Each row has a class, written as a number after it.
[ -96    9   47   -9 -140  -66   19 -163   26  111  -29   24  356 -203
  170  220  152 -132 -272  -43   12   97 -226  123  165 -146 -220   69
    5    6  -12  161  137  124 -215 -126   61  173  135  -46 -134] => 3
[  55 -113 -173  -87   32  -45  143   16   -8  -95 -193   82  182  -28
 -133 -212 -125  165  110 -133 -195 -369  119  124  -87  -26   85 -148
  160  143   63   33   -2  -69  302  102   63 -274   16 -118   77] => 11
[ 451 -265  233   51 -245 -342 -251  -13 -243 -189   34  140 -307 -147
  -67 -396 -265  104 -261 -263 -297 -386 -260  156  159  196   32  -10
 -108  -82 -124 -141 -352  -24  245  -23 -127 -375  -75 -217 -322] => 8
[  84   -9   90   88    9   55  -79   -8   48    3   50   42 -131   12
  112  -32  -80   39  -10 -154  -10  110    9   24  -61   88  -58  -20
   14  -24 -160  -20  -13   21  -91   13   61  -28  -29  -71  -54] => 9
[-417 -131 -315   82   22  105  176   43   40   23    8  140    8 -112
  187  217  209  283  -52 -143  179 -174  -76 -110 -246  199 -127 -111
  117   73  -44 -166 -168   18  124  204  190  494  414   20  191] => 9
[  75    0   44   78   39    6   10   21   33  -19   81   52  -38  -11
   37  -37   -8   14  -38 -124    7   82  -16   42  -31   66  -81  -18
  -38  -55  -54   17  -41   31 -110   -1    4  -13  -28  -98   -2] => 6
[-172   34 -108   74  217    0 -177   69  -67   -1   82 -122 -220   71
   10 -205  223   -6   41   62   94 -286   78   51 -140 -109   50 -115
   93  118  -92  243   54   57  -96  -47  -40 -113  164  116   63] => 1
[ 352 -127  179  165 -152   44 -607 -120  362   49  -59 -459 -796  655
  508 -367 -395    8  479  384  175   49 -346 -229 -117  273 -147 -313
 -179  -60 -266 -319 -106 -371  145   90  -94  198  -67   80  -92] => 11
[ 197   22  159 -123  -19   15  124   -1   15  -63   54  158  163 -258
 -101  -42  162  209 -287   34  -74  -94 -305  -44   51  -43  124  257
  101 -100  -32   -4 -240  113  -30  279    1  221  161  -56  152] => 10
[ 142   58  124   64  -21  -24 -121  109   10  -48   86   50 -172  -16
   14  -39  -59  -28 -103  -93  -97  110    7   20  -28   44  -34  -11
    1  -50  -80   22   12   46 -108   35   31  -59  -47 -107  -50] => 9
[-140  190 -384  285  214  302   49 -129  104  -55 -138 -395  545  278
  312  247 -361   85  218   -4  140  169 -163 -113    4   10 -107  343
  -23 -331  378 -204 -201  111  135   36  -54  117  128  -72  149] => 2
[ -78   30 -129   86   77   77  242   58  -13 -132  116  -16  -21   32
  -98  181   51  -25   32 -183    6  163 -215  -97 -106  -93   -7 -132
  -19  -80  128 -167   28   46 -194  110 -119   49  181   95 -211] => 1
[  75    9   58   64    8   63  -39    6   54  -17   88   54  -57   23
  113  -15   17   56  -98 -163   -7   42  -68   12  -46   30  -44  -49
  -27  -34 -141    1  -78   42 -155   50   -9  -16    2 -124  -78] => 8
[ 236  -31  334  -59   88 -171 -177  192  327   -1  268  224 -337  171
 -144  140  -72 -246 -102  -10 -137   94 -153 -243  -72   21  403  110
 -246  340  -88  -48   63  104  -17   90   28  -44 -133  126  154] => 0
[ 112  -18   37   20  -27   12  -11  -17   17  -26   59   73    4   22
   34  -12   -7   21  -81 -218  -39  106  -20   32  -29   17 -121  -30
  -54  -49 -148  -26  -32   39 -109    9  -20  -49  -38 -127   -7] => 10
[-112  -42 -134  182  -64   85   -4    1 -144   60  107 -102  -40   12
   81   66  163    5  -11  143  206  -23 -189 -118  -49  -47 -119 -125
   45  -15   86   91 -264  -31  -51   38   66  164  226   -9 -105] => 2
[ -78  125 -188   13 -107  187  387 -317   49  -41 -110  175  488 -121
  131  152 -269   94  446  -47  -67   43 -164  184  154  -13 -140  303
    0 -380   -8   -1   57  141  -64  122   -3  -60  196 -201   90] => 11
[ -55 -119  -57  218  158 -180  -59 -122  -92   98   72  -34  230  -26
   -2  224  -44   87  331   58  -81 -299  -94   56  -49   -9 -166   -1
   70 -146  245 -214   71 -128   99 -137 -174   61   13  182  110] => 11
[-309 -187 -201   83 -182  100 -153 -250  -95  -65 -219 -363 -124  207
  239 -264   25   31  540   84  169 -138 -126  -18 -158  147 -241 -293
  135   66   27  -93  211  -90  267 -271  -65   -8 -172   51  -53] => 2
[-251   93 -240  -17   -9 -165   27  133  191   -1  122  -41  230  275
  -89   86  351  -45 -393   -4  -52 -144  -15 -126  -31  -48  151  236
 -366  396   74   85 -151  162  121   26 -205  202   16   46  230] => 4
[  39   34 -209   61   10    7   34  -88   88 -100  105   54  317 -268
  171   59  215   83   20 -233  -28  -78   -8  138  -17  -36 -191  179
   93   64 -134 -134 -162 -110   23  -23 -158  354 -152 -187  197] => 3
[  64   69  -19  144   24 -105  163   43 -314 -252  120  101 -191   38
 -332 -222  122 -115 -156 -204  -71  -74  130  192   85  141   39   -1
   43  117  150  185  468   64  -46 -113   -2   48 -131  -31  376] => 3
[-152  149  -80   56 -186  -28  -65   -1  244  -23  105  -44  374   94
  139  102   75  -64   17   -5 -252   -4   83  -78  -59 -103 -171 -148
 -210 -127   37  157 -184 -103   33  -46    1 -316 -103 -116 -141] => 3
[-192   52   64 -213   -5  -55  129   47  508  253   20  454  394 -556
  -94  582  216 -169  -57  311  102   -1   32   27 -356 -188  -82   27
 -151 -155  314  -67 -178 -171  -88  366   78  290   -6 -301  337] => 7
[ 413  204  129  142  373  -72  117   86   -8  -82   85   36  -60 -123
 -200   86 -161    2 -292  -84 -233   90   78  -12  118 -114   67  187
   25  -17  133   20  -34   74   58  120 -102   32   45  269    5] => 4
[-552   99 -266  -91   29 -251  -62   17  -23   31   44  155  106 -164
   48  228  157 -153  -66 -254  164  415  -52 -189 -183  -88 -126  223
 -174  434 -106 -340  -14 -163  -15  146  -55  201   41   34   79] => 3
[ 122  204  466    2  280  113  580  277  285  206  158  -50  232  127
 -360  -15  440  305 -165  345  -35 -241 -342 -764   13   46  -47 -304
 -175 -167  367  246 -642  317 -452  164   35  401  304  164  102] => 5
[ 310   23  602   47  182 -274 -264   99  255  124   61   46 -767  276
 -171 -363  148  -45 -448   47  -53    4 -756  174  275 -113   35 -492
   -5   18 -129 -169  257   73 -321  -24 -495    8   94  253 -160] => 9
[  80  -21   72   45  -24   51  -70  -31   46   40   24   31  -30   67
   76   30  -19   23  -46  -83   15   50   17   24  -52   55 -124  -73
  -85  -37 -106  -35   30   28  -64    9   27  -42  -30  -51  -78] => 1
[  67    5   34   39  -68   10  -17  -24   75   10   48   43  -11   23
  104   56    1   27  -62 -161    5   86  -45   -1  -27   21 -136  -50
  -92  -50  -91  -37  -97    1  -60   33   23  -32   23 -106  -70] => 11
[  68   21  -68 -115  238  -91  124  223   39 -110  118  268  427 -186
 -236  231   28  -26 -201   27 -318 -102  315  -91 -170  -82  172  532
   19  112  -66   94 -140  109  221  103   85  150   24  221  489] => 0
[-264    2 -178 -162  -28   90  175  191 -144  -43   56   23  -81 -117
   27   96  318  124 -352 -129  145  108  -46  -46  -93 -315   26  -84
  218  169  -78  -84 -128   -8 -219  344   29   53  211 -110 -213] => 6
[-330   73 -196  257  124  170  -20  -83   52  -12 -203 -182  125  136
  273  186 -155 -127  371  -42   52  160   16   27 -162 -125  -64 -169
   64  -39  145  208  342  189 -130  -42   77 -123   81 -107 -213] => 6
[  40   34  -55   89    4 -147 -114  212    0  -47  246  189  -31 -192
   -7  278  179   -8   62   21 -100  168 -176  -92  -98   -7   14  247
  151  -46   73 -146 -128 -109  -85   92  -57  399  -43   72  -84] => 1
[ 108 -111 -208 -364   61 -303  239  328   73  -90  151  -33   95   44
 -423   63  384  -97 -357   16 -116  483   10 -165  -77  247 -221    4
 -311  228  311 -406    9  143  321 -279 -296  554 -445  221  522] => 8
[ 121 -279  532   63  216 -136 -187 -511  365  571   21   12   10 -405
  -79 -117  294  -69  288 -422   88  247 -406 -196 -161 -157 -120 -695
  -61  620 -165  136  173  -88 -377   31   72 -106   16 -221 -131] => 0
[-296   82 -299 -256  -72  185  316 -154  204   19 -298  -30  383  156
   49  158  107  -21 -361 -340  170  -69   -1   14    5 -155  -64  -24
 -173  254  -65  -71   75    0  -19  237  -22  -40  329 -360 -249] => 11
[ 133   46 -156   27 -116   47  251   21 -205 -127  -76   21  134 -159
   23 -139 -277    2   31 -123 -146  -72  -49   49 -153 -144 -199  -48
   44   -4 -123   42 -190    6  -27  139   12 -111  118 -247   20] => 1
[-256  -89  120 -447   88  -42  263  157  105  260  -93 -155  270 -489
  150  173  605  109 -819  622  312 -172   25 -165  -13  174 -225 -300
 -186 -178  102   14 -228  146  -71 -106  171  620  125  271 -340] => 9
[ 395 -126   93 -135 -124  118  -29   79  333 -110  160  697  346 -492
  285  128 -504  154  706 -262 -386  257 -378    0 -290  193 -179  120
  108  -82 -176 -207 -375  158 -160  173  101  345  -92 -368  448] => 9
[ 630  -39 -218   86 -138 -334  -49  511 -583 -379  604  192    2 -441
 -440  -32  118  -53 -418  -38 -157  -42   15  111 -240  342 -131  338
  -14  218   80  102 -266  -20  143  -18   67  290 -185 -475  678] => 3
[ -13   34   70  195 -175 -118  -52 -166   63   12  -64 -195 -217   43
   97 -102  -45  -52  214   91  -60 -396   34   94   48  190  -41  -66
 -145 -333   58   47   18   34  189 -295  -38 -167  -66   32 -125] => 7
[ 207  -18 -275 -102  -71  -81  -75   42   25 -260  182   65  463   24
 -155  330  -50  -47  -88 -119  -37  382  -16 -263   14 -120  -85  345
  -65   73  -13  -63 -378   18  -25  172    6  -23 -212 -397   44] => 10
[  20    4 -225  -88 -139  -31 -237   69  -36 -191  125   64  174   73
  -77   93  -95 -102   47   93 -139 -115  149  -15 -167   39   26  162
   26 -225  -94   39 -105   51   68 -128   -4 -241 -183 -161   48] => 8
[ 104  -38   -6   40  -16   21  -79  -53   45  -36   26   66  -30   84
   73  -24  -31   40  -72 -249  -10   76    7   35  -76   75 -125  -11
  -73  -48 -163  -38  -70   27  -72   32   16  -37   11 -151  -40] => 11
[ 139  113 -219  -30  190   26  166    8   59 -115   11   35  330  183
  -16   43 -186  165   83  -31 -204 -194  167  112  -42   37  117  115
  109  -41 -248  107  360  191 -136   -3   -9    9  -41  159  127] => 2
[  43   26 -216   22  155 -291  -72   23  122  -14  106  216  325 -176
 -160  232  -53    0 -211 -386 -212   14  172 -165  -27  -85  -88  176
  -87  216  -28 -115 -113   43  128  202   42   24  -34  -77  334] => 4
[ 127  -37   47   71  -29   64  -82   -4  -12  -39   59   71  -11    5
   48  -19 -112   21   -2 -119  -15   49   12   69  -35   55   -5   88
   -6  -90 -121   -5  -92  -43  -42   36   22 -112  -65 -147  -31] => 1
[ 123  -60  131   24   23  -49 -468  -28  -41   52  -38 -238 -173  250
  116 -107 -115 -103 -331  288  135 -137   28   88   42   54   24 -155
 -177  -70 -167  -17  102   13   39  -15    1 -289  -64 -185 -200] => 6
[ 318 -149  118   10   18   -3 -141  -17  212  170  -21  -83  189  -93
  298  105 -250  136   82 -152 -222 -202  221  -83 -244 -248  244  -28
    8  304 -465  -72 -169  111  101   97  136 -267 -246  -21  -98] => 6
[-436 -249 -187  121 -511 -234   -5 -305   37    7 -214 -472  -57   22
  471  289  -20   62  702  168  187 -360 -414 -288  -13  218 -796 -396
 -164 -193  670 -199  -88   91  392 -396   69  182    8 -193  -48] => 0
[ -86 -145 -144  -66 -214 -107  101  -34 -229  -39  -51   90   50  -24
  -66   57   96  -49 -210 -169  159  -92    7  362   78  -37  -83  130
   71   40  281  -22   91 -173  175  -84   60 -107  -64 -283   86] => 2
[  63  179   74  272  175   59  -93 -134  137  -62 -326 -153 -413  281
 -111 -206 -337   40  415  -91  148  105 -111 -113  -19  209  -57 -188
  146 -142  199  272   82   53 -166   96  241 -430  240 -415 -512] => 3
[-206  380  -40 -364  -20  104  -30  -51  322  124 -307 -261  152  343
   30   89  247   96 -408  -31  294   21  202 -340 -152  117 -123 -112
 -138   20 -527  251  307  160  -47   -7  370 -182  372  -34 -176] => 6
[   1 -117   86 -204 -101   39   63 -327 -147   63   -1  112  -72  -23
  134   15  137 -262 -123 -407   66   55  270  280  317 -280  -96 -658
 -130  193  -91  105  261  -62 -297 -248  194 -164   50 -290 -244] => 11
[ 153  -48  -52  158  299  -82   13  245  -63 -162  153   -8  -51  251
   18  -28 -104  -52   10  -32 -356 -149  140   67  -42 -115   77  176
    1  102  -25  130  147  204   21   23 -127 -124  -65  225  106] => 11
[ -83  -12 -119    2  101   34  224  -20  -17    6   22  -38  324  125
 -135  211 -154  -59  -13   35  -92  -79  404   98  -56  -40  141  227
  -80  175  161  169  247  -32   57  -22   52 -249 -166   27   93] => 1
[  39  -31   37  -12  -14   -4  -74  -26   29   14   25   47   11   34
   50    7    6    4  -83 -163  -18   85  -17   33  -35   42 -118  -29
  -78  -43  -94  -25    7   19  -66    4  -11  -32  -12  -86  -19] => 5
[-268   16  140   70  -26  -14 -195   82 -185   19   33  -64  -36 -305
   94  180 -363 -209  -82  226  -69  159  -33  -66 -171  100   84   83
  178   33 -155   73  101    7  -26  -42  175 -291 -122 -208    0] => 7
[ 150  -21  254  -98   22   96 -408  -24  199  142  181  372 -153  -80
  121 -285  205  266  350 -341 -102  379 -420  345  -86  551 -133   37
  488  161 -186 -473  136 -309  -19 -336 -204  560 -429 -387  502] => 10
[  -2 -133  148    6  -93  140   25  -97 -278  116  -47  263 -117   13
  -80   61  -47  -70  -49 -295  140  422   47   30   90  147 -163  101
   67  461 -101 -236   74 -223   42  -32   66  321   55  -35  116] => 7
[  73  122   42  108  306 -133 -185   91 -149 -227   19   79   63    3
 -369  -22 -193   98   50  -54 -370  -41  246  -32  -66   11  195  190
  209 -165   -7  164  150  222  137  -41   15 -381  -50  187  261] => 0
[  31  -18   40  117  -13    0   23    3   -7  -32  104   69   22   38
   25    8   14  -13  -33 -170  -38   56  -33   27   36   -9  -50   27
 -104  -43  -50  -14  -47   37 -103    4  -92  -60  -76  -63  -42] => 9
[-592 -188 -248  -47  -87   66  251   82 -252  -38  -83  -18  285  -17
  161  225   43  137  359  -61 -106  -71  -40  -55 -297  -65 -193 -416
  165  146  272  -68  157   11  101 -125    2  -82  -51   -9   51] => 11
[  73  -52  413  -61 -195  -27  -16  164 -321  190  -31   56 -306 -113
  -88  -87  -55  -52 -476  520   51 -225   58   94  -12  114  125  234
  232 -181  272    4  -21 -121  162  -59  280   14  -95  236  -66] => 2
[  37   36  -43   58  427  149   80 -321  118   80 -116 -102  304   41
  129  -11 -133  -25    4 -309 -109   88 -124 -263   50 -153  -66   87
    9  251   34   74 -181   -3   31  144  -72  116  186  -37    8] => 7
[-318  -26 -103   95  -49  -81   -5   87 -217 -104   68  176 -317 -295
  -64   -2  252  -36 -418  -14   23   30  -74  354  174   61   70  -23
  292  120  109  124  223  237  -86   -7  117  229  183 -106   30] => 4
[ 132    5   69   82   35   24   13  -29   26  -40   45  116   -6  -45
   54  -28  -36   50 -104 -233  -22   50  -54   60    5   66  -35   47
  -14  -79 -126   -8  -35   40 -112   54   17   -7   -5 -134  -16] => 8
[  30  141 -257  -45  141  230   40   79   -5 -232   43  -11   60  128
 -135   54  -44  -16  130   91   76 -171   79  -31 -109  -11  -41  159
  148  -23  193   67  -70   84  134   31  -21  -32   95 -179  338] => 0
[  86   97  123 -119   36   54  -27   21  182  -15  174  128 -223  338
   92  -67   58  117 -241 -194   52  -99   78 -120   84  -74  143  -85
  -42  329 -216   11  -77  -53 -247  156    7  -16 -149 -166   70] => 9
[  39  148   15   78   95   46 -584 -508  638   -7  237   23  308  321
  429  492  -53 -334  614 -372  -96  261 -301  -92  -70 -113 -331  279
 -468  136 -249 -571   -4 -164 -129 -105 -475  291  -60 -348   87] => 0
[ 189  335 -176 -128  156  -34  -46  -50  380  -56  -11  -59  337    2
 -135  120  -32  -56 -358  -16   95  401   15  -26  177 -130 -151  362
 -137 -167 -164  -92    3  195 -143  221  -18  -16  145   94   25] => 2
[ 139  316  119 -217  172 -157  -45  148    4  -90   74  138  -61   12
 -114 -133  -40  -54 -315   44 -238   23    5  102   12  -99  113  140
   79  -83 -111  110  226   87 -196    4  -37  -92   43  194   68] => 11
[ 160 -248 -350  179  132  163   95 -544 -289 -324   16 -147  251  479
  111 -146   14   80  899 -705  186  127   -5  282  146  172 -337 -284
 -138  107  171   18  252 -236  158 -508 -234   41 -282 -555  612] => 8
[-105  -87   50 -215 -246 -133 -156 -118  182   35  136  235  166  135
  161  236   65 -112 -125    1   20 -139 -194  -57   81  -30  -97   78
 -152  290 -299 -109  -11   24 -226   25   20   34  -98 -376 -107] => 4
[ -86   93  144 -213 -227  -70  -63 -137  212  131 -156  -15  -74 -153
   85 -116  123   55  -66  120  123  113 -309 -120   63   56 -206 -234
 -155 -223 -130  -68  -54  -51  -71   80   64  158  360  187 -135] => 3
[ 107   30   51   81   10   40  -14   27  -24  -55   42   19 -112   43
   31  -78  -69   45  -95 -120    3   53  -73   57    8   56  -44  -51
  -14  -66  -98   14  -13   49 -117   28  -26  -66   41  -80  -97] => 9
[ -18   31 -128 -146 -522 -114  163  182 -291 -326  111  280  -84  -94
 -202  -62 -206 -116 -254 -103 -240 -199   -1  -60   75 -135  189  129
  -72   37 -145  194 -355   39    4  265  100 -430   88 -425  -56] => 7
[ 137  158 -119   86  232  100  -14  -84  106   95 -125  -32  170  172
  207  -11 -286   82   -5  -22  -50 -298  248  204   23 -149  101  -59
   78  -19  -13   18   34 -116  131  -21  -40 -126 -122    6   94] => 2
[-227  126  365 -491 -253 -165   99  -87  250   79 -254  357  -85 -583
  219    6  202  -10 -206 -710  102  540 -309  170 -214   35 -534 -343
   89  192  -16 -327  147 -506 -133  -43  131  226   42 -396  -58] => 6
[  71  -98   70 -155 -164 -119 -142   56 -204  -10   47  246 -144  -11
 -118  -64  166   14 -132 -155  -31  133  -63   61  -91  127  -41 -128
   56  131 -191 -136  157 -108   64 -129   21  168  -62  134   16] => 2
[  -4   31   59   78    3   62   24   16   24  -17   36   10  -86   37
   40  -44  -70  -27  -27 -143  -21   48    7  -14  -13   30  -55  -63
  -59  -22  -41   17  -47   34 -113   17    1 -101  -12 -114  -38] => 4
[-210  142 -219   77  527   33  -36  -46   62 -106  -70 -282  -41  205
   35   32 -270  -86  -56  249  -86  -62  140 -112   24  -84  291  -66
  107  -12    3  111  411  210  -31  114   34 -188  138  346 -172] => 0
[-467  -41 -158  232  -40  -27  156   80 -132   19  -24  -39   37  -73
   63  107  -20  -77  240 -108  -18   82 -150 -149  -76 -182  -84 -215
   18   78  364  -48  -99   -8   15  114   43 -134   97  -92  -52] => 1
[ 189 -219 -103 -316   89 -103 -147 -116 -215 -223  -41  -70  -29   55
 -111 -263 -223  -60  -29   -9  -17 -319  -13  156 -103  109  383  372
  108  -40 -362  -97  107  -58  129  -93  -66 -332 -178 -195  -66] => 0
